Below is a small trained network, with its code and all its weights. Each question gives an input and a class and asks what happens when units are switched off, that is, made to give their printed mean instead of their output.

import numpy as np


def w(rows, s, z=0):
    codes = np.array(rows[::2]) - 128.0
    scale = np.full(codes.shape[1], s)
    scale[-1] = z or s
    return codes * scale


def norm(h):
    return h / np.sqrt((h * h).mean(-1, keepdims=True) + 1e-5)


def f(y):
    return np.maximum(y, 0)


def log_softmax(a):
    a = a - a.max(-1, keepdims=True)
    return a - np.log(np.exp(a).sum(-1, keepdims=True))


def net(x, mask):
    res = np.array(x, float).reshape(1, 5) / 4 @ E
    u = 0
    for l in range(4):
        y = f(norm(res) @ A[l][:, :-1].T + A[l][:, -1])
        res = res + np.where(mask[u : u + 7], y, B[l][:, -1]) @ B[l][:, :-1]
        u += 7
    return log_softmax(norm(res)[-1] @ U[:, :-1].T + U[:, -1])


A, B = {}, {}
E = w([
[180,111,81,18,186],'x0',
[93,120,174,90,150],'x1',
[115,125,116,117,118],'x2',
[134,3,130,145,131],'x3',
[186,127,168,99,60],'x4',
],0.0039)
A[0] = w([
[166,114,109,104,155,41],'L0N0',
[209,136,1,185,100,86],'L0N1',
[78,115,198,64,159,83],'L0N2',
[151,110,130,88,49,77],'L0N3',
[139,166,119,101,140,123],'L0N4',
[113,125,74,142,152,28],'L0N5',
[136,80,118,137,124,9],'L0N6',
],0.0093,0.0014)
B[0] = w([
[141,134,59,102,111,179],'L0N0',
[57,105,255,27,138,253],'L0N1',
[88,105,233,58,130,194],'L0N2',
[196,134,174,198,216,196],'L0N3',
[142,179,74,154,90,186],'L0N4',
[168,127,160,168,194,175],'L0N5',
[150,81,93,127,87,170],'L0N6',
],0.0094,0.0041)
A[1] = w([
[63,83,166,254,129,61],'L1N0',
[134,83,68,83,127,1],'L1N1',
[102,128,199,157,129,120],'L1N2',
[169,39,70,134,87,31],'L1N3',
[25,101,88,155,251,97],'L1N4',
[172,104,79,55,243,81],'L1N5',
[151,8,114,134,147,104],'L1N6',
],0.0067,0.0006)
B[1] = w([
[129,100,100,85,32,253],'L1N0',
[116,131,91,131,83,155],'L1N1',
[107,121,80,95,114,252],'L1N2',
[59,82,143,190,177,167],'L1N3',
[254,129,211,151,137,211],'L1N4',
[147,91,91,141,6,232],'L1N5',
[65,156,102,150,208,227],'L1N6',
],0.0086,0.0038)
A[2] = w([
[100,124,77,101,69,162],'L2N0',
[254,100,199,177,128,114],'L2N1',
[114,119,65,179,90,43],'L2N2',
[164,77,67,80,160,23],'L2N3',
[79,142,146,120,108,35],'L2N4',
[156,212,119,137,122,226],'L2N5',
[91,89,116,151,185,4],'L2N6',
],0.0079,0.00045)
B[2] = w([
[164,181,148,157,84,218],'L2N0',
[201,109,130,239,227,253],'L2N1',
[174,141,141,27,125,175],'L2N2',
[87,188,176,176,15,178],'L2N3',
[218,124,111,68,137,194],'L2N4',
[12,83,100,187,193,200],'L2N5',
[1,141,102,139,146,174],'L2N6',
],0.0067,0.0038)
A[3] = w([
[71,255,13,109,208,162],'L3N0',
[118,121,74,70,80,4],'L3N1',
[57,109,87,140,157,102],'L3N2',
[158,75,89,53,178,138],'L3N3',
[212,114,57,128,15,2],'L3N4',
[206,125,89,173,221,92],'L3N5',
[114,66,205,87,132,195],'L3N6',
],0.0078,0.00082)
B[3] = w([
[51,11,86,113,152,198],'L3N0',
[154,136,158,179,135,182],'L3N1',
[89,110,83,138,141,170],'L3N2',
[127,154,195,119,96,152],'L3N3',
[127,150,101,186,16,227],'L3N4',
[151,164,117,208,204,205],'L3N5',
[158,187,93,65,158,255],'L3N6',
],0.011,0.0047)
U = w([
[144,139,102,190,2,157],'0',
[137,152,177,18,156,89],'1',
[173,124,132,225,210,240],'2',
[15,54,74,132,162,3],'3',
],0.0087,0.0007)

Each question gives the input, the list of numbers given to net, and the class t.
The units are the neurons (one row each of A and B). Each row of codes is followed by its name. A weight is (code - 128) times the scale printed after its matrix; where a second scale follows, it is the last column's (A, B and U).
mask holds one flag per neuron, layer by layer. A switched-off neuron (its flag False) gives its mean, the last column of its row in B, instead of its output. The means were averaged over made-up inputs and are rounded, as every weight is.
A unit's drop is (log p(t) with every unit on - log p(t) with that unit switched off) / (log p(t) with every unit on - log p(t) with every unit switched off).
The circuit of an input: a set's keep is (log p(t) with only the set's units on - log p(t) with every unit switched off) / (log p(t) with every unit on - log p(t) with every unit switched off). Starting from the 12 units with the biggest drops (on a tie, the unit counted first), units are removed one at a time, each time the one whose removal leaves the highest keep (on an exact tie, the one counted first), for as long as the keep stays at least 0.8.
circuit, biggest first: the units of the circuit, biggest drop first
k most important neurons: the k neurons with the biggest drops, biggest first
top k neurons in layer l: the k neurons of layer l with the biggest drops, biggest first
drop when u is switched off: that unit's drop, to one decimal
input [2,-8,8,0,7], class 1: circuit, biggest first : [L0N1]
input [-7,-5,-7,5,-7], class 0: 2 most important neurons : [L1N0, L0N3]
input [-8,6,-7,2,-4], class 0: circuit, biggest first : [L1N0, L0N1]
input [3,6,4,-5,7], class 2: 3 most important neurons : [L0N3, L0N1, L1N0]
input [0,5,8,5,-7], class 2: 4 most important neurons : [L1N4, L0N1, L2N1, L0N5]
input [2,5,-4,1,-6], class 2: 3 most important neurons : [L1N4, L0N1, L2N1]
input [-2,-6,3,6,1], class 1: circuit, biggest first : [L0N1, L3N6]
input [8,-1,-5,8,-1], class 0: 2 most important neurons : [L1N5, L0N0]
input [5,-6,-7,5,7], class 2: 3 most important neurons : [L0N3, L2N1, L1N0]
input [4,7,8,-5,8], class 2: circuit, biggest first : [L0N3, L2N1]
input [7,4,7,-6,3], class 0: 2 most important neurons : [L1N5, L0N1]
input [8,-5,-6,-7,2], class 0: 2 most important neurons : [L1N5, L1N6]
input [-6,1,-2,8,2], class 3: 4 most important neurons : [L1N3, L1N6, L1N5, L0N6]
input [6,-5,-8,3,-6], class 0: 2 most important neurons : [L1N5, L0N0]
input [2,5,3,-4,-6], class 2: 3 most important neurons : [L1N4, L0N1, L2N1]
input [6,-8,0,-7,-7], class 1: 4 most important neurons : [L0N1, L0N3, L1N6, L1N0]
input [0,1,-3,2,7], class 2: circuit, biggest first : [L0N3]
input [-4,0,7,-2,-5], class 2: 2 most important neurons : [L1N4, L2N1]
input [6,5,-4,-6,1], class 0: top 2 neurons in layer 1 : [L1N5, L1N6]
input [8,-1,7,-3,-6], class 0: circuit, biggest first : [L1N5]
input [-4,8,0,0,7], class 1: top 2 neurons in layer 1 : [L1N4, L1N2]
input [2,-1,-1,4,1], class 3: top 2 neurons in layer 1 : [L1N3, L1N6]
input [-5,3,0,8,3], class 3: top 2 neurons in layer 1 : [L1N6, L1N3]
input [3,-2,1,7,7], class 2: top 2 neurons in layer 2 : [L2N1, L2N5]
input [-2,7,6,2,8], class 2: top 2 neurons in layer 0 : [L0N3, L0N1]
input [-4,-2,3,-8,1], class 3: drop when L3N0 is switched off : 0.1
